Here is a tiny trained network, its code and every weight. The questions are about switching its units off for an input and a target symbol, where a switched-off unit gives its printed mean instead of its output.

import numpy as np


def w(rows, s, z=0):
    codes = np.array(rows[::2]) - 128.0
    scale = np.full(codes.shape[1], s)
    scale[-1] = z or s
    return codes * scale


def f(y):
    return np.maximum(y, 0)


def softmax(a):
    e = np.exp(a - a.max(-1, keepdims=True))
    return e / e.sum(-1, keepdims=True)


def log_softmax(a):
    a = a - a.max(-1, keepdims=True)
    return a - np.log(np.exp(a).sum(-1, keepdims=True))


def net(x, mask):
    ids = ['αβγεθξπψω'.index(c) for c in x.split()]
    T = len(ids)
    res = E[ids] + P[:T]
    r = res
    for j in range(3):
        rows = slice(3 * j, 3 * j + 3)
        q, k, v = (r @ M[0][rows].T for M in (Q, K, V))
        z = softmax(np.where(np.tri(T) > 0, q @ k.T / 3**0.5, -1e9)) @ v
        o = O[0][rows]
        res = res + np.where(mask[j], z, o[:, -1]) @ o[:, :-1]
    y = f(res @ A[0][:, :-1].T + A[0][:, -1])
    res = res + np.where(mask[3:19], y, B[0][:, -1]) @ B[0][:, :-1]
    return log_softmax(res[-1] @ U[:, :-1].T + U[:, -1])


Q, K, V, O, A, B = {}, {}, {}, {}, {}, {}
E = w([
[194,140,116,191,46,194,156,118,150,130,205],'α',
[152,141,93,149,136,168,167,223,125,106,162],'β',
[150,144,120,166,58,134,144,179,87,139,121],'γ',
[137,203,153,77,131,168,131,200,95,101,148],'ε',
[127,91,114,62,112,102,86,173,5,125,78],'θ',
[63,114,121,53,54,167,52,142,92,139,129],'ξ',
[120,87,77,92,72,112,107,177,91,126,190],'π',
[62,126,118,135,108,229,100,221,203,72,129],'ψ',
[165,165,120,3,158,106,152,133,86,174,65],'ω',
],0.018)
P = w([
[16,70,143,91,140,27,190,119,184,78,25],'0',
[193,175,79,82,108,143,82,122,113,123,82],'1',
[91,94,250,75,130,155,159,148,98,166,108],'2',
[201,172,86,94,106,151,80,113,114,127,76],'3',
[82,112,216,95,146,142,158,137,108,131,155],'4',
[209,168,77,100,108,148,90,120,130,125,77],'5',
[84,120,182,120,161,132,162,121,123,136,185],'6',
[199,182,81,103,95,142,72,104,105,128,77],'7',
[98,134,182,136,171,137,149,132,98,184,146],'8',
[192,176,78,99,124,167,73,119,153,112,88],'9',
[83,157,183,133,161,131,167,100,126,114,188],'10',
[207,172,77,99,94,136,80,118,131,117,77],'11',
[112,144,159,159,199,128,155,127,119,209,158],'12',
[187,175,78,94,109,166,64,122,137,104,96],'13',
],0.012)
Q[0] = w([
[2,142,147,168,194,60,101,76,226,134,47],'head 1',
[216,156,127,106,105,165,178,193,192,95,81],'head 1',
[151,211,29,106,72,129,15,166,175,101,108],'head 1',
[218,107,48,63,24,178,61,236,185,69,90],'head 2',
[140,214,30,84,175,109,56,182,102,78,90],'head 2',
[99,89,181,170,162,184,195,231,124,104,122],'head 2',
[67,224,252,175,222,128,137,128,179,173,171],'head 3',
[126,124,69,177,81,138,74,139,133,123,162],'head 3',
[220,219,45,34,65,184,119,196,156,122,128],'head 3',
],0.0072)
K[0] = w([
[102,135,148,62,111,243,79,173,131,133,154],'head 1',
[153,140,153,189,159,94,161,167,206,97,101],'head 1',
[47,49,85,95,57,98,118,141,157,60,46],'head 1',
[35,86,75,149,99,82,165,76,193,64,85],'head 2',
[81,121,147,78,146,66,134,188,151,43,33],'head 2',
[161,137,92,190,125,196,140,213,97,61,158],'head 2',
[166,254,191,124,146,127,147,148,137,109,173],'head 3',
[111,51,140,148,111,151,169,139,119,73,144],'head 3',
[125,101,131,105,72,44,238,114,209,97,87],'head 3',
],0.0088)
V[0] = w([
[154,114,14,96,199,103,168,152,202,179,251],'head 1',
[184,174,146,149,195,88,243,146,91,171,170],'head 1',
[219,5,96,64,69,36,132,115,105,125,183],'head 1',
[67,100,55,167,79,43,66,212,125,173,144],'head 2',
[84,21,102,225,108,142,156,117,135,126,155],'head 2',
[131,91,123,74,109,120,121,46,225,221,32],'head 2',
[193,153,180,140,119,98,228,53,235,253,88],'head 3',
[140,75,62,175,238,47,131,197,91,111,38],'head 3',
[130,113,157,41,82,79,184,134,16,83,149],'head 3',
],0.006)
O[0] = w([
[143,184,95,106,90,142,109,245,116,104,36,98],'head 1',
[69,128,173,84,44,132,110,115,144,143,55,108],'head 1',
[92,181,153,179,183,116,110,123,141,110,71,175],'head 1',
[130,174,207,156,88,119,162,162,39,81,156,101],'head 2',
[145,118,205,92,123,165,121,80,133,123,73,121],'head 2',
[164,125,108,149,169,76,140,105,138,70,141,162],'head 2',
[120,140,104,183,128,150,213,120,105,36,156,182],'head 3',
[137,164,139,39,52,109,111,61,219,92,154,73],'head 3',
[98,190,122,159,164,117,140,117,130,144,147,255],'head 3',
],0.012,0.0049)
A[0] = w([
[192,97,135,118,117,126,71,158,89,125,147,3],'neuron 1',
[135,97,177,127,131,160,98,179,81,161,142,132],'neuron 2',
[101,154,117,121,141,154,98,164,115,117,141,95],'neuron 3',
[63,118,113,133,162,75,137,165,109,138,126,159],'neuron 4',
[167,163,150,128,125,142,98,82,170,136,109,94],'neuron 5',
[89,113,186,160,164,143,155,147,104,196,118,210],'neuron 6',
[171,122,89,99,84,176,127,148,100,77,90,109],'neuron 7',
[9,47,124,116,134,132,118,100,200,150,88,60],'neuron 8',
[68,104,189,99,136,129,168,167,124,211,90,117],'neuron 9',
[95,190,124,119,123,99,88,174,154,107,144,78],'neuron 10',
[155,151,170,116,178,147,139,157,153,74,130,100],'neuron 11',
[122,145,109,113,105,150,110,168,130,165,123,167],'neuron 12',
[89,139,193,107,119,96,155,141,175,146,170,114],'neuron 13',
[154,197,128,126,151,86,82,129,185,173,112,130],'neuron 14',
[98,124,120,150,169,100,168,172,128,116,89,95],'neuron 15',
[165,137,165,198,41,149,180,135,157,153,151,157],'neuron 16',
],0.011,0.0049)
B[0] = w([
[222,92,144,93,140,2,118,117,141,109,154,141],'neuron 1',
[156,206,71,96,160,195,109,145,175,208,190,197],'neuron 2',
[178,74,109,137,143,131,141,143,72,130,124,165],'neuron 3',
[102,65,157,96,92,208,128,132,128,118,94,179],'neuron 4',
[129,125,162,194,28,96,135,148,122,57,84,168],'neuron 5',
[132,138,148,79,45,102,131,100,185,76,181,230],'neuron 6',
[143,179,75,166,126,199,145,109,165,164,36,189],'neuron 7',
[148,119,144,176,123,71,115,143,2,21,102,139],'neuron 8',
[135,129,116,193,119,23,170,85,50,70,114,196],'neuron 9',
[145,122,104,86,124,140,113,161,135,169,156,178],'neuron 10',
[142,62,130,128,134,98,167,88,100,88,174,179],'neuron 11',
[78,86,202,136,101,126,131,93,111,140,160,182],'neuron 12',
[152,108,153,184,116,190,123,71,89,164,67,153],'neuron 13',
[101,167,154,119,158,175,87,129,168,154,165,192],'neuron 14',
[124,84,210,116,120,156,99,61,139,118,101,173],'neuron 15',
[80,81,105,93,159,137,91,222,87,160,153,247],'neuron 16',
],0.0078,0.013)
U = w([
[152,146,62,180,148,164,134,125,112,165,97,166],'α',
[127,138,122,92,77,145,127,174,184,136,107,3],'β',
[103,64,166,118,69,98,167,108,100,65,139,213],'γ',
[61,128,114,76,166,160,159,182,165,255,177,219],'ε',
[126,133,142,176,134,137,118,115,186,181,138,31],'θ',
[122,129,137,179,200,82,123,168,139,167,144,139],'ξ',
[112,167,165,116,169,106,88,245,142,107,121,124],'π',
[173,102,128,115,116,114,148,162,184,161,134,33],'ψ',
[99,174,65,122,117,96,135,165,159,99,151,75],'ω',
],0.0067,0.0038)

Each question gives the input, a string of symbols that net reads in full, and the target symbol t.
The units are the heads (3 rows each of Q, K, V and O) and the neurons (one row each of A and B). Each row of codes is followed by its name. A weight is (code - 128) times the scale printed after its matrix; where a second scale follows, it is the last column's (O, A, B and U).
mask holds one flag per unit, heads first, then neurons. A switched-off unit (its flag False) gives its mean, the last column of its rows in O or B, instead of its output. The means were averaged over made-up inputs and are rounded, as every weight is.
A unit's drop is (log p(t) with every unit on - log p(t) with that unit switched off) / (log p(t) with every unit on - log p(t) with every unit switched off).
The circuit of an input: a set's keep is (log p(t) with only the set's units on - log p(t) with every unit switched off) / (log p(t) with every unit on - log p(t) with every unit switched off). Starting from the 12 units with the biggest drops (on a tie, the unit counted first), units are removed one at a time, each time the one whose removal leaves the highest keep (on an exact tie, the one counted first), for as long as the keep stays at least 0.8.
circuit, biggest first: the units of the circuit, biggest drop first
most important unit: the unit with the biggest drop
top k neurons: the k neurons with the biggest drops, biggest first
which heads matter: for each layer, one digit per head in row order, 1 if its drop is at least 0.15 and else 0, layers parted by /
input α α ψ α π α α α γ α ω, target γ: most important unit : head 3
input α α ω ω ψ, target γ: which heads matter : 010
input ψ ψ ε α γ ε ψ α α α α γ ω ω, target ψ: circuit, biggest first : [head 1; head 3; neuron 1]
input π β β β ε α α α, target π: circuit, biggest first : [head 2; head 1; neuron 16]
input ω α α ω ψ ω ε ω ω α β, target γ: which heads matter : 100
input ω ε ξ ε ε θ, target ω: circuit, biggest first : [head 3; head 2]
input α α ω β θ β α α ε ε ω ω, target α: which heads matter : 001
input π ψ α ω α ξ, target π: which heads matter : 111
input ω α α β, target ω: which heads matter : 011
input β α θ π ω ω α ξ α ω α ψ, target β: which heads matter : 101
input α π π ξ, target α: circuit, biggest first : [head 3; neuron 7; neuron 6]
input α ε ε α ω ε, target α: circuit, biggest first : [neuron 7; head 3; neuron 6]
input ψ γ γ α ε, target γ: circuit, biggest first : [neuron 16; neuron 11]
input θ α ω ω α ω ω α ε π, target θ: which heads matter : 101
input ε ψ α ω, target ε: top 3 neurons : [neuron 14; neuron 9; neuron 6]
input γ α ε α ω ω ε ω α ξ α α ψ, target γ: top 3 neurons : [neuron 9; neuron 6; neuron 8]
input ω α α γ α α α ω α ω ψ ε π, target γ: top 3 neurons : [neuron 9; neuron 6; neuron 16]
input α α ξ, target γ: circuit, biggest first : [neuron 9]
input ψ π α ξ, target ψ: circuit, biggest first : [neuron 1; head 1; head 3]
input ω α ω ε α β γ γ α, target ε: most important unit : neuron 16
input θ α α ε α α α ω ω α ω α, target θ: circuit, biggest first : [head 3; head 1; neuron 5; neuron 14]
input α α α ω ε ω γ ω α ω, target α: top 2 neurons : [neuron 6; neuron 7]
input θ π ε ε, target θ: circuit, biggest first : [head 3; head 1; neuron 14; neuron 5]
input β α α ξ α ε ε α, target β: circuit, biggest first : [head 3; head 1]
input α β α ε α ε γ ψ, target α: circuit, biggest first : [neuron 7; head 3; neuron 6]
input α ε β α α, target ε: which heads matter : 000
input α ε ω α π ξ β π, target α: circuit, biggest first : [head 3; neuron 7; neuron 6]
